Below is a small trained network, with its code and all its weights. Each question gives an input and a class and asks what happens when units are switched off, that is, made to give their printed mean instead of their output.

import numpy as np


def w(rows, s, z=0):
    codes = np.array(rows[::2]) - 128.0
    scale = np.full(codes.shape[1], s)
    scale[-1] = z or s
    return codes * scale


def f(y):
    return np.maximum(y, 0)


def log_softmax(a):
    a = a - a.max(-1, keepdims=True)
    return a - np.log(np.exp(a).sum(-1, keepdims=True))


def net(x, mask):
    res = np.array(x, float).reshape(1, 5) / 4 @ E
    y = f(res @ A[0][:, :-1].T + A[0][:, -1])
    res = res + np.where(mask, y, B[0][:, -1]) @ B[0][:, :-1]
    return log_softmax(res[-1] @ U[:, :-1].T + U[:, -1])


A, B = {}, {}
E = w([
[79,75,40,143,88,215],'x0',
[212,8,119,118,173,109],'x1',
[107,112,133,131,125,109],'x2',
[120,97,235,49,86,198],'x3',
[191,123,157,223,2,112],'x4',
],0.0071)
A[0] = w([
[219,34,105,102,157,112,2],'n0',
[150,169,42,145,212,129,166],'n1',
[74,254,137,147,94,160,46],'n2',
[151,120,192,93,109,178,62],'n3',
[129,138,163,73,145,192,120],'n4',
[174,90,137,209,40,137,42],'n5',
[116,120,64,137,101,203,57],'n6',
[66,230,132,108,69,136,42],'n7',
[144,142,61,173,154,76,36],'n8',
[162,183,193,109,158,35,27],'n9',
[151,121,164,190,11,143,47],'n10',
[133,116,188,74,95,180,36],'n11',
[94,105,73,160,67,203,93],'n12',
[67,100,68,141,92,200,53],'n13',
[220,41,133,112,139,105,57],'n14',
[51,71,39,158,80,178,71],'n15',
[218,86,166,175,38,104,75],'n16',
[118,181,188,146,155,47,95],'n17',
[75,228,143,129,81,121,135],'n18',
[162,172,53,195,144,75,62],'n19',
[137,119,141,170,41,113,54],'n20',
[160,97,196,96,104,173,84],'n21',
[146,166,76,179,161,112,54],'n22',
[83,129,91,51,211,142,1],'n23',
[198,218,218,126,140,37,60],'n24',
[41,82,124,19,246,158,36],'n25',
[112,140,42,194,166,73,68],'n26',
[138,122,182,63,111,210,56],'n27',
],0.0078,0.0069)
B[0] = w([
[54,11,87,212,217,115,179],'n0',
[101,155,213,149,31,132,253],'n1',
[56,1,78,180,210,117,190],'n2',
[71,97,169,122,63,38,177],'n3',
[116,120,161,163,54,65,201],'n4',
[129,210,77,131,193,41,217],'n5',
[184,90,78,47,129,117,171],'n6',
[59,16,59,196,196,95,180],'n7',
[45,113,190,107,33,38,169],'n8',
[196,84,35,26,144,112,180],'n9',
[106,228,88,168,176,25,225],'n10',
[81,97,187,111,47,7,173],'n11',
[197,121,80,44,134,148,213],'n12',
[190,90,78,38,141,116,187],'n13',
[55,22,82,211,207,157,203],'n14',
[210,120,86,22,129,130,216],'n15',
[125,209,66,156,159,80,250],'n16',
[206,108,68,44,134,154,193],'n17',
[101,27,80,198,171,182,223],'n18',
[77,109,209,92,55,53,202],'n19',
[127,214,91,157,157,49,185],'n20',
[78,117,145,124,71,70,201],'n21',
[79,99,176,115,70,39,163],'n22',
[124,245,46,169,178,18,180],'n23',
[191,95,61,17,126,154,227],'n24',
[129,250,62,173,161,28,253],'n25',
[82,92,205,92,43,79,207],'n26',
[81,100,179,107,42,23,194],'n27',
],0.0065,0.0051)
U = w([
[117,251,97,169,178,76,81],'0',
[71,89,197,117,27,83,87],'1',
[82,4,106,201,217,145,87],'2',
[215,100,92,13,139,143,88],'3',
[130,146,147,151,118,140,250],'4',
[150,187,200,166,126,233,186],'5',
[169,176,229,184,141,245,79],'6',
],0.011,0.019)

Each question gives the input, the list of numbers given to net, and the class t.
The units are the neurons (one row each of A and B). Each row of codes is followed by its name. A weight is (code - 128) times the scale printed after its matrix; where a second scale follows, it is the last column's (A, B and U).
mask holds one flag per neuron, in row order. A switched-off neuron (its flag False) gives its mean, the last column of its row in B, instead of its output. The means were averaged over made-up inputs and are rounded, as every weight is.
A unit's drop is (log p(t) with every unit on - log p(t) with that unit switched off) / (log p(t) with every unit on - log p(t) with every unit switched off).
The circuit of an input: a set's keep is (log p(t) with only the set's units on - log p(t) with every unit switched off) / (log p(t) with every unit on - log p(t) with every unit switched off). Starting from the 12 units with the biggest drops (on a tie, the unit counted first), units are removed one at a time, each time the one whose removal leaves the highest keep (on an exact tie, the one counted first), for as long as the keep stays at least 0.8.
units of the circuit, in order: the units of the circuit, biggest drop first
most important unit: the unit with the biggest drop
top k neurons: the k neurons with the biggest drops, biggest first
drop of u: that unit's drop, to one decimal
input [0,3,4,7,-7], class 0: top 2 neurons -> (n25; n23)
input [-8,8,-8,7,3], class 2: most important unit -> n14
input [-7,4,5,0,-4], class 3: units of the circuit, in order -> (n9; n24)
input [4,-8,4,-4,5], class 2: units of the circuit, in order -> (n2; n18)
input [3,3,7,-7,-6], class 1: units of the circuit, in order -> (n26; n1)
input [-5,0,0,0,6], class 0: units of the circuit, in order -> (n16; n10)
input [2,-6,5,5,-6], class 0: top 3 neurons -> (n25; n23; n14)
input [7,1,4,-5,2], class 3: units of the circuit, in order -> (n15; n12)
input [1,-3,2,-6,5], class 1: units of the circuit, in order -> (n19; n26)
input [-5,8,-4,1,7], class 2: top 3 neurons -> (n14; n0; n25)
input [8,-8,0,-4,1], class 2: top 2 neurons -> (n2; n7)
input [-4,-8,-5,4,8], class 0: top 3 neurons -> (n10; n20; n16)
input [1,-7,-7,-4,-6], class 2: top 2 neurons -> (n2; n18)
input [7,-4,7,0,8], class 0: units of the circuit, in order -> (n10)
input [-4,7,-4,-3,-3], class 2: top 2 neurons -> (n0; n14)
input [-7,7,-6,3,4], class 2: top 2 neurons -> (n14; n0)
input [-2,2,4,-8,-7], class 1: top 2 neurons -> (n26; n1)
input [-8,6,0,-6,-1], class 3: top 3 neurons -> (n24; n9; n17)
input [8,3,-1,5,4], class 3: drop of n15 -> 0.1
input [5,6,1,7,-3], class 1: drop of n18 -> 0.1
input [8,4,6,-8,4], class 1: drop of n19 -> 0.3
input [-6,7,4,8,-6], class 1: drop of n3 -> 0.2
input [-3,2,-5,3,-5], class 0: units of the circuit, in order -> (n25)
